Below is a small trained network, with its code and all its weights. Each question gives an input and a target symbol and asks what happens when units are switched off, that is, made to give their printed mean instead of their output.

import numpy as np


def w(rows, s, z=0):
    codes = np.array(rows[::2]) - 128.0
    scale = np.full(codes.shape[1], s)
    scale[-1] = z or s
    return codes * scale


def norm(h):
    return h / np.sqrt((h * h).mean(-1, keepdims=True) + 1e-5)


def f(y):
    return y / 2 * (1 + np.tanh(0.7978845608 * (y + 0.044715 * y**3)))


def softmax(a):
    e = np.exp(a - a.max(-1, keepdims=True))
    return e / e.sum(-1, keepdims=True)


def log_softmax(a):
    a = a - a.max(-1, keepdims=True)
    return a - np.log(np.exp(a).sum(-1, keepdims=True))


def net(x, mask):
    ids = ['βγδεζθλμξπσφψ'.index(c) for c in x.split()]
    T = len(ids)
    res = E[ids] + P[:T]
    q, k, v = (norm(res) @ M[0].T for M in (Q, K, V))
    z = softmax(np.where(np.tri(T) > 0, q @ k.T / 4**0.5, -1e9)) @ v
    res = res + np.where(mask[0], z, O[0][:, -1]) @ O[0][:, :-1]
    y = f(norm(res) @ A[0][:, :-1].T + A[0][:, -1])
    res = res + np.where(mask[1:17], y, B[0][:, -1]) @ B[0][:, :-1]
    return log_softmax(norm(res)[-1] @ U[:, :-1].T + U[:, -1])


Q, K, V, O, A, B = {}, {}, {}, {}, {}, {}
E = w([
[129,131,135,91,182,68,89,96],'β',
[141,50,181,70,5,55,85,167],'γ',
[141,163,138,198,68,139,101,79],'δ',
[155,91,141,114,182,119,111,129],'ε',
[86,129,192,104,54,179,187,242],'ζ',
[125,137,111,157,51,201,89,95],'θ',
[133,182,170,146,49,215,60,152],'λ',
[129,108,101,135,46,133,77,144],'μ',
[113,135,164,85,190,122,102,103],'ξ',
[112,121,109,221,65,111,124,123],'π',
[142,87,145,108,186,171,128,133],'σ',
[86,145,60,97,144,128,188,63],'φ',
[113,168,49,100,192,135,94,172],'ψ',
],0.019)
P = w([
[230,67,117,109,61,155,201,140],'0',
[152,2,130,228,104,160,72,119],'1',
[126,28,130,211,119,177,55,109],'2',
[81,42,145,223,126,182,56,107],'3',
[51,65,167,203,127,178,53,101],'4',
[32,78,159,179,133,188,21,83],'5',
],0.005)
Q[0] = w([
[127,58,240,105,212,105,54,89],'H1',
[125,105,119,74,253,115,137,105],'H1',
[217,100,147,33,165,55,217,172],'H1',
[127,134,209,23,168,127,153,190],'H1',
],0.011)
K[0] = w([
[245,188,114,79,103,91,175,135],'H1',
[248,129,105,147,132,155,173,124],'H1',
[226,50,162,179,72,146,149,151],'H1',
[201,87,162,128,99,166,159,172],'H1',
],0.015)
V[0] = w([
[157,110,116,153,141,100,97,218],'H1',
[109,139,236,94,122,122,103,134],'H1',
[124,83,133,115,139,250,155,160],'H1',
[174,211,158,130,60,140,84,122],'H1',
],0.011)
O[0] = w([
[149,246,136,138,136,114,91,119,71],'H1',
[235,107,124,140,124,149,170,140,171],'H1',
[120,149,254,139,66,176,130,162,87],'H1',
[151,90,146,178,189,69,124,130,255],'H1',
],0.011,0.0038)
A[0] = w([
[136,153,97,173,60,162,201,207,116],'N1',
[73,149,83,61,158,136,112,107,124],'N2',
[173,119,112,73,200,117,179,141,153],'N3',
[156,140,155,160,74,174,86,80,86],'N4',
[129,107,87,122,144,82,172,139,105],'N5',
[118,197,36,159,117,167,117,148,87],'N6',
[178,75,111,134,60,107,116,170,70],'N7',
[141,114,143,142,88,57,74,89,105],'N8',
[171,117,129,177,206,104,153,123,65],'N9',
[96,133,33,20,228,105,255,106,12],'N10',
[142,157,8,90,203,155,96,117,131],'N11',
[189,168,174,170,152,120,152,83,96],'N12',
[159,114,175,121,218,133,95,156,124],'N13',
[139,220,118,68,168,146,142,140,89],'N14',
[138,134,186,182,121,82,198,93,78],'N15',
[91,173,82,109,58,168,102,153,55],'N16',
],0.015,0.012)
B[0] = w([
[66,169,128,75,155,139,87,105,176],'N1',
[164,86,108,146,136,141,122,150,181],'N2',
[120,99,203,101,80,79,150,104,169],'N3',
[122,117,82,73,162,100,125,132,197],'N4',
[88,117,124,130,122,119,72,125,156],'N5',
[145,114,154,136,154,107,113,201,172],'N6',
[167,126,104,99,117,79,151,101,190],'N7',
[156,123,166,128,113,155,168,143,254],'N8',
[88,161,172,99,189,145,158,87,203],'N9',
[24,133,146,174,25,101,99,3,164],'N10',
[107,138,70,140,138,185,172,182,242],'N11',
[149,120,103,135,115,199,127,78,165],'N12',
[137,157,66,142,78,101,123,151,193],'N13',
[123,68,96,111,135,131,126,98,131],'N14',
[128,103,147,139,155,189,108,119,170],'N15',
[159,156,104,183,131,79,185,82,152],'N16',
],0.017,0.0078)
U = w([
[186,143,92,156,76,176,32,113,88],'β',
[185,92,147,92,69,81,161,145,170],'γ',
[110,103,182,216,83,98,75,193,98],'δ',
[64,106,137,104,205,34,134,140,132],'ε',
[87,170,183,78,109,147,104,174,197],'ζ',
[105,2,131,85,142,142,51,165,44],'θ',
[139,231,107,169,127,64,94,111,157],'λ',
[111,126,106,143,160,94,17,125,124],'μ',
[52,101,80,152,39,124,130,92,101],'ξ',
[149,105,167,171,186,162,142,78,137],'π',
[117,178,107,92,129,135,239,107,1],'σ',
[138,140,51,42,177,108,78,71,122],'φ',
[123,118,55,140,168,132,135,204,228],'ψ',
],0.0095,0.0039)

Each question gives the input, a string of symbols that net reads in full, and the target symbol t.
The units are the heads (4 rows each of Q, K, V and O) and the neurons (one row each of A and B). Each row of codes is followed by its name. A weight is (code - 128) times the scale printed after its matrix; where a second scale follows, it is the last column's (O, A, B and U).
mask holds one flag per unit, heads first, then neurons. A switched-off unit (its flag False) gives its mean, the last column of its rows in O or B, instead of its output. The means were averaged over made-up inputs and are rounded, as every weight is.
A unit's drop is (log p(t) with every unit on - log p(t) with that unit switched off) / (log p(t) with every unit on - log p(t) with every unit switched off).
The circuit of an input: a set's keep is (log p(t) with only the set's units on - log p(t) with every unit switched off) / (log p(t) with every unit on - log p(t) with every unit switched off). Starting from the 12 units with the biggest drops (on a tie, the unit counted first), units are removed one at a time, each time the one whose removal leaves the highest keep (on an exact tie, the one counted first), for as long as the keep stays at least 0.8.
circuit, biggest first: the units of the circuit, biggest drop first
most important unit: the unit with the biggest drop
k most important neurons: the k neurons with the biggest drops, biggest first
drop of u: that unit's drop, to one decimal
input γ β μ, target ψ: 2 most important neurons => (N11; N6)
input β β ε, target ξ: circuit, biggest first => (H1; N10)
input π β β β δ, target ψ: circuit, biggest first => (H1; N6)
input λ ψ ξ, target π: most important neuron => (N9)
input δ δ δ δ λ ξ, target ε: circuit, biggest first => (H1; N9; N13; N3)
input γ δ ψ β δ β, target σ: circuit, biggest first => (H1; N3; N11)
input δ δ ψ γ δ θ, target λ: circuit, biggest first => (H1; N16)
input λ δ β, target π: circuit, biggest first => (H1; N12)
input ξ γ ε δ, target φ: 2 most important neurons => (N4; N1)
input θ δ δ γ ζ θ, target θ: circuit, biggest first => (H1; N4)
input γ δ ξ, target σ: 4 most important neurons => (N9; N3; N13; N11)
input β π φ ζ, target ζ: circuit, biggest first => (H1; N1)
input φ λ δ σ, target θ: circuit, biggest first => (H1; N11; N2)
input σ β θ, target ψ: circuit, biggest first => (H1; N6)
input β δ ξ, target ξ: circuit, biggest first => (N10; H1)
input θ φ β, target δ: circuit, biggest first => (H1; N13)
input θ ξ λ, target φ: most important unit => N4
input γ θ β, target σ: 2 most important neurons => (N9; N3)
input μ δ δ β, target λ: 2 most important neurons => (N13; N11)
input ζ γ δ δ δ σ, target β: most important neuron => (N13)
input δ δ φ ε, target ε: 2 most important neurons => (N9; N13)
input γ σ δ ζ θ δ, target π: drop of N13 => 0.0
input μ δ π σ ε β, target λ: drop of N13 => 0.4
input ζ θ ξ π, target φ: drop of N1 => 0.3
